Below are the code and all the weights of a small trained network. Each question names an input and a target symbol and asks about switching units off, where a switched-off unit gives its printed mean instead of its output.

import numpy as np


def w(rows, s, z=0):
    codes = np.array(rows[::2]) - 128.0
    scale = np.full(codes.shape[1], s)
    scale[-1] = z or s
    return codes * scale


def norm(h):
    return h / np.sqrt((h * h).mean(-1, keepdims=True) + 1e-5)


def f(y):
    return np.maximum(y, 0)


def softmax(a):
    e = np.exp(a - a.max(-1, keepdims=True))
    return e / e.sum(-1, keepdims=True)


def log_softmax(a):
    a = a - a.max(-1, keepdims=True)
    return a - np.log(np.exp(a).sum(-1, keepdims=True))


def net(x, mask):
    ids = ['Γαβεηλμξτ'.index(c) for c in x.split()]
    T = len(ids)
    res = E[ids] + P[:T]
    r = norm(res)
    for j in range(2):
        rows = slice(2 * j, 2 * j + 2)
        q, k, v = (r @ M[0][rows].T for M in (Q, K, V))
        z = softmax(np.where(np.tri(T) > 0, q @ k.T / 2**0.5, -1e9)) @ v
        o = O[0][rows]
        res = res + np.where(mask[j], z, o[:, -1]) @ o[:, :-1]
    y = f(norm(res) @ A[0][:, :-1].T + A[0][:, -1])
    res = res + np.where(mask[2:6], y, B[0][:, -1]) @ B[0][:, :-1]
    return log_softmax(norm(res)[-1] @ U[:, :-1].T + U[:, -1])


Q, K, V, O, A, B = {}, {}, {}, {}, {}, {}
E = w([
[141,77,124],'Γ',
[142,78,122],'α',
[134,82,124],'β',
[98,111,134],'ε',
[149,89,85],'η',
[138,130,175],'λ',
[179,137,141],'μ',
[141,154,101],'ξ',
[2,56,93],'τ',
],0.0072)
P = w([
[165,4,96],'0',
[160,57,107],'1',
[140,92,107],'2',
[153,119,117],'3',
[162,146,126],'4',
[170,160,114],'5',
],0.0014)
Q[0] = w([
[159,243,130],'H0',
[6,128,96],'H0',
[177,87,90],'H1',
[25,147,117],'H1',
],0.023)
K[0] = w([
[111,249,158],'H0',
[22,99,150],'H0',
[145,181,115],'H1',
[138,47,90],'H1',
],0.022)
V[0] = w([
[47,89,144],'H0',
[238,113,204],'H0',
[132,142,2],'H1',
[217,207,129],'H1',
],0.0072)
O[0] = w([
[154,44,186,58],'H0',
[91,182,3,253],'H0',
[228,109,183,81],'H1',
[205,48,33,216],'H1',
],0.0047,0.0053)
A[0] = w([
[187,226,255,8],'N0',
[78,233,142,17],'N1',
[236,173,167,161],'N2',
[151,188,84,175],'N3',
],0.0089,0.0017)
B[0] = w([
[249,151,1,143],'N0',
[36,223,147,159],'N1',
[93,210,191,166],'N2',
[120,147,224,254],'N3',
],0.0098,0.0046)
U = w([
[170,40,40,126],'Γ',
[253,90,180,150],'α',
[113,114,125,75],'β',
[116,85,137,80],'ε',
[56,80,54,4],'η',
[74,66,205,220],'λ',
[171,193,41,233],'μ',
[13,194,142,135],'ξ',
[167,213,247,74],'τ',
],0.012,0.003)

Each question gives the input, a string of symbols that net reads in full, and the target symbol t.
The units are the heads (2 rows each of Q, K, V and O) and the neurons (one row each of A and B). Each row of codes is followed by its name. A weight is (code - 128) times the scale printed after its matrix; where a second scale follows, it is the last column's (O, A, B and U).
mask holds one flag per unit, heads first, then neurons. A switched-off unit (its flag False) gives its mean, the last column of its rows in O or B, instead of its output. The means were averaged over made-up inputs and are rounded, as every weight is.
A unit's drop is (log p(t) with every unit on - log p(t) with that unit switched off) / (log p(t) with every unit on - log p(t) with every unit switched off).
The circuit of an input: a set's keep is (log p(t) with only the set's units on - log p(t) with every unit switched off) / (log p(t) with every unit on - log p(t) with every unit switched off). Starting from all 6 units, units are removed one at a time, each time the one whose removal leaves the highest keep (on an exact tie, the one counted first), for as long as the keep stays at least 0.8.
circuit, biggest first: the units of the circuit, biggest drop first
unit that matters most: the unit with the biggest drop
which heads matter: for each layer, one digit per head in row order, 1 if its drop is at least 0.15 and else 0, layers parted by /
drop of u: that unit's drop, to one decimal
input μ λ α, target Γ: circuit, biggest first	H0, N3
input μ μ μ ξ η, target α: circuit, biggest first	H1
input τ λ β ξ, target τ: circuit, biggest first	N2, H1, H0
input Γ λ μ α ε, target α: circuit, biggest first	H0, N0, H1
input μ λ ξ, target τ: which heads matter	00
input λ λ Γ β, target η: circuit, biggest first	H1, H0, N3, N2
input Γ β α μ ξ β, target α: which heads matter	01
input ε μ Γ, target Γ: which heads matter	00
input ε μ α λ β, target η: which heads matter	01
input λ μ ξ ξ μ α, target α: which heads matter	01
input η ξ μ λ μ, target ξ: circuit, biggest first	N3, H0, N1
input Γ Γ η, target τ: which heads matter	01
input α Γ λ η, target η: which heads matter	11
input Γ Γ η Γ α, target τ: unit that matters most	H1
input ξ ξ λ η, target α: which heads matter	01
input β β α, target λ: which heads matter	11
input β α Γ, target λ: drop of N3	0.1
input μ ξ μ ε, target α: drop of N0	0.4
input τ Γ β λ λ η, target η: drop of H0	0.2
input λ μ α η, target Γ: unit that matters most	H0
